Below is a small trained network, with its code and all its weights. Each question gives an input and a class and asks what happens when units are switched off, that is, made to give their printed mean instead of their output.

import numpy as np


def w(rows, s, z=0):
    codes = np.array(rows[::2]) - 128.0
    scale = np.full(codes.shape[1], s)
    scale[-1] = z or s
    return codes * scale


def f(y):
    return y / 2 * (1 + np.tanh(0.7978845608 * (y + 0.044715 * y**3)))


def log_softmax(a):
    a = a - a.max(-1, keepdims=True)
    return a - np.log(np.exp(a).sum(-1, keepdims=True))


def net(x, mask):
    res = np.array(x, float).reshape(1, 2) / 4 @ E
    y = f(res @ A[0][:, :-1].T + A[0][:, -1])
    res = res + np.where(mask, y, B[0][:, -1]) @ B[0][:, :-1]
    return log_softmax(res[-1] @ U[:, :-1].T + U[:, -1])


A, B = {}, {}
E = w([
[210,249,52,99,24,68,124,88,212],'x0',
[173,70,88,46,29,54,157,255,35],'x1',
],0.0048)
A[0] = w([
[164,233,113,128,45,109,138,108,175,107],'N0',
[136,83,95,102,47,115,108,209,89,121],'N1',
[130,139,126,128,121,113,111,125,138,255],'N2',
[136,93,107,86,68,119,139,203,81,99],'N3',
[106,2,182,148,247,144,141,159,69,103],'N4',
[113,180,138,151,203,160,135,58,166,100],'N5',
[162,224,102,118,54,105,138,106,166,103],'N6',
[138,116,115,90,101,99,139,176,93,98],'N7',
[116,176,139,157,212,139,116,70,179,116],'N8',
[103,168,128,135,200,152,120,61,176,121],'N9',
],0.01,0.0081)
B[0] = w([
[110,116,67,125,120,117,88,121,144,227],'N0',
[138,78,139,145,71,123,134,123,136,230],'N1',
[145,85,67,124,100,251,233,141,102,254],'N2',
[132,90,141,142,79,99,109,123,131,212],'N3',
[119,121,19,114,92,132,98,119,155,248],'N4',
[133,86,142,131,81,89,115,130,130,203],'N5',
[104,116,79,123,120,110,87,118,138,218],'N6',
[125,115,142,132,107,98,116,127,127,173],'N7',
[137,90,138,136,76,109,122,137,116,210],'N8',
[142,97,136,131,81,109,132,136,124,206],'N9',
],0.026,0.0071)
U = w([
[65,146,41,98,139,139,33,99,175,80],'0',
[190,77,192,177,75,63,145,152,96,97],'1',
[156,158,131,118,174,222,254,157,68,255],'2',
[121,180,167,132,166,88,75,129,128,90],'3',
[120,174,180,129,175,104,103,129,136,93],'4',
[119,183,182,127,182,73,68,121,128,90],'5',
[120,178,165,131,168,72,70,123,126,91],'6',
[119,181,195,127,175,82,84,123,133,87],'7',
],0.0077,0.0038)

Each question gives the input, the list of numbers given to net, and the class t.
The units are the neurons (one row each of A and B). Each row of codes is followed by its name. A weight is (code - 128) times the scale printed after its matrix; where a second scale follows, it is the last column's (A, B and U).
mask holds one flag per neuron, in row order. A switched-off neuron (its flag False) gives its mean, the last column of its row in B, instead of its output. The means were averaged over made-up inputs and are rounded, as every weight is.
A unit's drop is (log p(t) with every unit on - log p(t) with that unit switched off) / (log p(t) with every unit on - log p(t) with every unit switched off).
The circuit of an input: a set's keep is (log p(t) with only the set's units on - log p(t) with every unit switched off) / (log p(t) with every unit on - log p(t) with every unit switched off). Starting from all 10 units, units are removed one at a time, each time the one whose removal leaves the highest keep (on an exact tie, the one counted first), for as long as the keep stays at least 0.8.
circuit, biggest first: the units of the circuit, biggest drop first
most important unit: the unit with the biggest drop
k most important neurons: the k neurons with the biggest drops, biggest first
drop when u is switched off: that unit's drop, to one decimal
input [-6,-8], class 1: most important unit	N8
input [-3,0], class 2: 2 most important neurons	N0; N6
input [-3,2], class 2: 3 most important neurons	N0; N6; N5
input [-3,-1], class 2: circuit, biggest first	N0; N6; N3
input [-1,-4], class 1: 2 most important neurons	N5; N8
input [1,-4], class 1: 2 most important neurons	N5; N8
input [-1,-3], class 2: 2 most important neurons	N3; N1
input [-2,-4], class 1: 3 most important neurons	N5; N8; N9
input [-3,-3], class 2: 4 most important neurons	N0; N6; N3; N1
input [-5,5], class 0: 3 most important neurons	N4; N8; N9
input [-3,3], class 2: 3 most important neurons	N0; N6; N5
input [-6,5], class 0: drop when N4 is switched off	3.1
input [6,-7], class 1: drop when N4 is switched off	1.1
input [2,-4], class 1: circuit, biggest first	N4
input [-5,3], class 0: drop when N4 is switched off	1.5
input [0,-8], class 1: drop when N0 is switched off	0.0
